Below is a small trained network, with its code and all its weights. Each question gives an input and a target symbol and asks what happens when units are switched off, that is, made to give their printed mean instead of their output.

import numpy as np


def w(rows, s, z=0):
    codes = np.array(rows[::2]) - 128.0
    scale = np.full(codes.shape[1], s)
    scale[-1] = z or s
    return codes * scale


def norm(h):
    return h / np.sqrt((h * h).mean(-1, keepdims=True) + 1e-5)


def f(y):
    return np.maximum(y, 0)


def softmax(a):
    e = np.exp(a - a.max(-1, keepdims=True))
    return e / e.sum(-1, keepdims=True)


def log_softmax(a):
    a = a - a.max(-1, keepdims=True)
    return a - np.log(np.exp(a).sum(-1, keepdims=True))


def net(x, mask):
    ids = ['ΘΩεμξσψ'.index(c) for c in x.split()]
    T = len(ids)
    res = E[ids] + P[:T]
    q, k, v = (norm(res) @ M[0].T for M in (Q, K, V))
    z = softmax(np.where(np.tri(T) > 0, q @ k.T / 3**0.5, -1e9)) @ v
    res = res + np.where(mask[0], z, O[0][:, -1]) @ O[0][:, :-1]
    y = f(norm(res) @ A[0][:, :-1].T + A[0][:, -1])
    res = res + np.where(mask[1:13], y, B[0][:, -1]) @ B[0][:, :-1]
    return log_softmax(norm(res)[-1] @ U[:, :-1].T + U[:, -1])


Q, K, V, O, A, B = {}, {}, {}, {}, {}, {}
E = w([
[118,127,155,65,175,82,202,129,164],'Θ',
[81,114,66,165,133,162,161,150,197],'Ω',
[61,124,107,140,114,186,103,155,203],'ε',
[132,112,132,104,131,43,223,149,101],'μ',
[84,132,92,126,115,229,167,188,112],'ξ',
[117,33,139,158,152,130,67,2,94],'σ',
[175,116,195,53,118,123,133,158,100],'ψ',
],0.0032)
P = w([
[159,244,134,154,228,135,95,84,112],'0',
[101,114,152,101,246,143,135,147,170],'1',
[90,122,166,96,207,157,157,127,150],'2',
[130,149,149,123,174,168,140,112,140],'3',
[120,83,123,111,183,151,143,155,157],'4',
[107,74,130,112,157,146,161,150,151],'5',
[171,128,109,135,123,146,142,125,148],'6',
[154,116,130,131,101,148,148,117,140],'7',
[143,40,105,107,105,119,139,168,149],'8',
[134,34,101,119,85,115,143,154,134],'9',
[159,101,97,150,39,117,126,119,121],'10',
[157,74,100,145,29,112,131,127,127],'11',
[152,42,105,123,5,91,140,138,133],'12',
],0.0025)
Q[0] = w([
[44,25,20,227,4,249,68,126,197],'H1',
[121,235,54,241,143,190,72,113,114],'H1',
[225,152,146,118,133,68,81,3,29],'H1',
],0.0059)
K[0] = w([
[131,64,110,125,69,128,122,115,100],'H1',
[141,1,114,81,145,144,128,196,152],'H1',
[98,133,130,127,234,130,121,105,152],'H1',
],0.009)
V[0] = w([
[153,128,225,59,131,123,108,116,6],'H1',
[107,122,209,72,76,186,1,138,192],'H1',
[137,58,149,163,149,109,95,16,161],'H1',
],0.0039)
O[0] = w([
[105,141,36,188,159,151,67,198,134,248],'H1',
[254,77,102,135,214,103,177,179,204,180],'H1',
[142,224,55,30,125,174,168,130,136,152],'H1',
],0.0042,0.0016)
A[0] = w([
[123,177,119,81,54,134,183,220,143,153],'N1',
[128,49,186,146,182,112,91,106,93,126],'N2',
[77,139,152,155,80,121,85,103,180,9],'N3',
[117,160,86,226,142,104,82,253,154,4],'N4',
[145,155,62,77,136,145,114,124,104,91],'N5',
[66,148,85,108,106,138,94,129,71,226],'N6',
[145,78,215,212,119,95,96,100,112,53],'N7',
[125,126,219,197,148,88,106,128,120,95],'N8',
[82,139,169,93,100,85,133,82,135,80],'N9',
[95,165,78,135,114,117,151,189,165,136],'N10',
[143,141,111,73,121,174,206,164,153,179],'N11',
[115,66,114,148,156,182,105,107,151,114],'N12',
],0.0059,0.0025)
B[0] = w([
[90,186,89,114,220,173,116,97,130,206],'N1',
[139,175,60,167,157,122,89,137,168,186],'N2',
[108,149,164,156,82,66,87,174,110,139],'N3',
[199,27,209,254,166,174,104,178,32,254],'N4',
[84,78,194,154,115,129,138,148,108,175],'N5',
[191,120,127,123,142,84,148,136,200,196],'N6',
[30,113,116,117,193,186,155,142,208,156],'N7',
[73,52,124,99,49,142,199,134,150,152],'N8',
[169,98,83,134,167,145,78,116,80,163],'N9',
[148,149,154,132,129,184,102,112,63,205],'N10',
[152,137,141,166,36,81,132,168,122,235],'N11',
[113,173,133,81,144,127,129,83,78,206],'N12',
],0.0054,0.0048)
U = w([
[177,167,46,103,248,105,72,62,160,3],'Θ',
[109,75,170,41,104,130,150,31,45,61],'Ω',
[218,95,147,117,53,59,198,156,193,187],'ε',
[69,156,150,144,76,21,23,142,117,63],'μ',
[26,78,108,130,135,162,168,144,204,234],'ξ',
[112,254,105,103,94,168,157,183,91,158],'σ',
[162,72,161,211,167,168,100,167,69,140],'ψ',
],0.0067,0.00082)

Each question gives the input, a string of symbols that net reads in full, and the target symbol t.
The units are the heads (3 rows each of Q, K, V and O) and the neurons (one row each of A and B). Each row of codes is followed by its name. A weight is (code - 128) times the scale printed after its matrix; where a second scale follows, it is the last column's (O, A, B and U).
mask holds one flag per unit, heads first, then neurons. A switched-off unit (its flag False) gives its mean, the last column of its rows in O or B, instead of its output. The means were averaged over made-up inputs and are rounded, as every weight is.
A unit's drop is (log p(t) with every unit on - log p(t) with that unit switched off) / (log p(t) with every unit on - log p(t) with every unit switched off).
The circuit of an input: a set's keep is (log p(t) with only the set's units on - log p(t) with every unit switched off) / (log p(t) with every unit on - log p(t) with every unit switched off). Starting from the 12 units with the biggest drops (on a tie, the unit counted first), units are removed one at a time, each time the one whose removal leaves the highest keep (on an exact tie, the one counted first), for as long as the keep stays at least 0.8.
circuit, biggest first: the units of the circuit, biggest drop first
most important unit: the unit with the biggest drop
k most important neurons: the k neurons with the biggest drops, biggest first
input Θ ψ Θ, target Θ: circuit, biggest first => [H1 N4 N9 N6]
input σ ε ε ψ ψ μ ψ ε ξ ψ, target σ: circuit, biggest first => [N1 H1 N11]
input μ μ ε, target μ: circuit, biggest first => [H1 N3 N4]
input σ Ω ε ψ μ ε μ σ σ Θ ε μ, target σ: 2 most important neurons => [N1 N4]
input ε σ ψ Θ μ ψ ε ε μ ε σ ψ, target ε: circuit, biggest first => [H1 N4]
input ε ξ μ ε σ ψ ψ ξ ε ψ ξ Θ Θ, target ε: circuit, biggest first => [N4]
input μ Ω ε ψ ε σ σ Ω ξ, target σ: circuit, biggest first => [H1 N4 N1 N11]
input Θ ψ ψ ξ ξ Ω σ ψ σ ε ε ξ Θ, target Θ: circuit, biggest first => [N4 N1]
input ψ σ ε σ ψ ε Θ Ω ξ, target ξ: circuit, biggest first => [H1 N4 N7]
input ψ Θ ε μ ψ ψ ε ε ψ ε σ Ω, target σ: circuit, biggest first => [H1 N4 N1 N11]
input Ω ψ ψ Θ Θ, target Ω: 3 most important neurons => [N4 N9 N6]
input σ Θ σ Θ ξ ε, target ξ: 2 most important neurons => [N4 N6]
input Θ ψ ψ Ω σ ξ μ ξ Θ Ω, target ξ: circuit, biggest first => [H1 N7 N4]
input σ ψ μ ε ψ Θ Ω Ω σ, target Ω: circuit, biggest first => [H1 N4 N5]
input ε ψ ψ σ ξ ξ, target σ: most important unit => N4
input ψ ε Θ ε ε Θ ψ σ, target Θ: circuit, biggest first => [N4 N2]
input Θ ξ σ σ, target Ω: 4 most important neurons => [N5 N4 N2 N1]
input ψ σ Θ ε, target σ: 3 most important neurons => [N4 N11 N1]
input ψ ε ε ε Ω, target ε: 2 most important neurons => [N4 N11]
input μ ψ σ Θ, target μ: 2 most important neurons => [N4 N3]
input ψ ψ ξ Ω μ ε Ω, target μ: 2 most important neurons => [N3 N4]
input μ ψ σ ψ, target μ: 2 most important neurons => [N4 N6]
input ξ Θ ψ ε σ σ Θ ε ε, target ε: 2 most important neurons => [N11 N4]
